Below are the code and all the weights of a small trained network. Each question names an input and a class and asks about switching units off, where a switched-off unit gives its printed mean instead of its output.

import numpy as np


def w(rows, s, z=0):
    codes = np.array(rows[::2]) - 128.0
    scale = np.full(codes.shape[1], s)
    scale[-1] = z or s
    return codes * scale


def f(y):
    return np.maximum(y, 0)


def log_softmax(a):
    a = a - a.max(-1, keepdims=True)
    return a - np.log(np.exp(a).sum(-1, keepdims=True))


def net(x, mask):
    res = np.array(x, float).reshape(1, 7) / 4 @ E
    y = f(res @ A[0][:, :-1].T + A[0][:, -1])
    res = res + np.where(mask, y, B[0][:, -1]) @ B[0][:, :-1]
    return log_softmax(res[-1] @ U[:, :-1].T + U[:, -1])


A, B = {}, {}
E = w([
[254,105,125,112,59,144,91,169,133,178],'x0',
[101,101,121,160,81,156,128,119,129,124],'x1',
[61,41,34,125,112,59,23,111,106,163],'x2',
[124,142,95,129,86,120,129,132,101,97],'x3',
[194,102,61,174,158,151,111,43,36,138],'x4',
[83,104,126,158,112,155,128,171,74,125],'x5',
[130,124,135,165,155,150,109,142,147,148],'x6',
],0.0096)
A[0] = w([
[103,170,131,201,191,153,218,85,162,68,134],'N0',
[21,95,167,137,158,2,134,126,137,123,87],'N1',
[106,114,74,97,185,118,168,85,61,109,196],'N2',
[227,77,87,219,85,98,125,86,70,106,215],'N3',
[241,195,156,144,80,174,163,90,104,146,144],'N4',
[73,188,133,145,201,194,246,88,109,44,159],'N5',
[120,157,239,77,104,111,80,167,210,176,253],'N6',
[177,137,127,118,144,182,170,158,149,131,167],'N7',
[54,145,89,135,140,143,180,138,173,119,166],'N8',
[60,185,79,135,167,139,88,48,110,143,100],'N9',
[86,132,150,119,167,80,102,138,124,105,136],'N10',
[53,131,126,167,91,61,96,185,181,182,221],'N11',
],0.0082,0.0043)
B[0] = w([
[124,125,68,55,190,140,116,79,182,80,211],'N0',
[187,142,145,198,64,80,71,73,121,97,217],'N1',
[106,145,101,124,176,138,105,75,139,133,195],'N2',
[122,70,103,144,162,181,161,134,142,162,219],'N3',
[159,137,216,68,154,180,172,110,105,100,226],'N4',
[167,96,34,35,153,124,117,150,157,162,245],'N5',
[71,132,138,97,105,120,126,174,128,69,237],'N6',
[117,157,145,103,101,205,147,187,68,153,188],'N7',
[195,130,93,135,105,1,157,138,145,65,192],'N8',
[86,162,171,227,112,133,109,28,106,173,185],'N9',
[114,198,124,97,114,29,93,78,179,110,174],'N10',
[123,135,93,111,89,119,75,164,198,115,220],'N11',
],0.0089,0.012)
U = w([
[119,96,56,44,101,85,121,167,172,67,241],'0',
[152,31,66,97,229,133,145,60,127,154,229],'1',
[44,209,221,122,31,150,209,201,79,97,143],'2',
[153,117,177,116,162,188,202,88,29,153,12],'3',
[131,195,128,182,59,45,132,86,192,81,6],'4',
[70,171,105,204,175,105,133,2,80,167,69],'5',
],0.0075,0.0027)

Each question gives the input, the list of numbers given to net, and the class t.
The units are the neurons (one row each of A and B). Each row of codes is followed by its name. A weight is (code - 128) times the scale printed after its matrix; where a second scale follows, it is the last column's (A, B and U).
mask holds one flag per neuron, in row order. A switched-off neuron (its flag False) gives its mean, the last column of its row in B, instead of its output. The means were averaged over made-up inputs and are rounded, as every weight is.
A unit's drop is (log p(t) with every unit on - log p(t) with that unit switched off) / (log p(t) with every unit on - log p(t) with every unit switched off).
The circuit of an input: a set's keep is (log p(t) with only the set's units on - log p(t) with every unit switched off) / (log p(t) with every unit on - log p(t) with every unit switched off). Starting from all 12 units, units are removed one at a time, each time the one whose removal leaves the highest keep (on an exact tie, the one counted first), for as long as the keep stays at least 0.8.
circuit, biggest first: the units of the circuit, biggest drop first
unit that matters most: the unit with the biggest drop
k most important neurons: the k neurons with the biggest drops, biggest first
drop of u: that unit's drop, to one decimal
input [-4,7,1,3,2,6,-1], class 5: 2 most important neurons => (N9 N6)
input [-2,-1,3,2,-7,-8,2], class 4: circuit, biggest first => (N5 N1)
input [2,-5,6,1,3,-6,-7], class 1: unit that matters most => N3
input [-6,-8,1,0,-6,-1,7], class 4: 2 most important neurons => (N1 N10)
input [-6,-5,1,0,-5,-7,2], class 4: 2 most important neurons => (N1 N10)
input [-8,6,-7,7,-1,-3,3], class 0: 2 most important neurons => (N8 N3)
input [6,1,0,-2,-3,-8,-8], class 2: 2 most important neurons => (N5 N0)
input [3,5,0,8,-4,2,-6], class 2: 2 most important neurons => (N5 N0)
input [1,2,-2,-5,2,0,6], class 3: 2 most important neurons => (N5 N11)
input [-2,5,-4,3,2,-4,3], class 1: 2 most important neurons => (N6 N11)
input [0,5,5,5,-2,-2,-8], class 4: drop of N1 => 0.1
input [-8,-7,-4,-8,-1,-6,8], class 0: drop of N6 => 0.3
input [-4,-1,2,5,8,-4,4], class 5: drop of N9 => 1.7
input [3,2,-6,6,8,5,-3], class 3: circuit, biggest first => (N4)
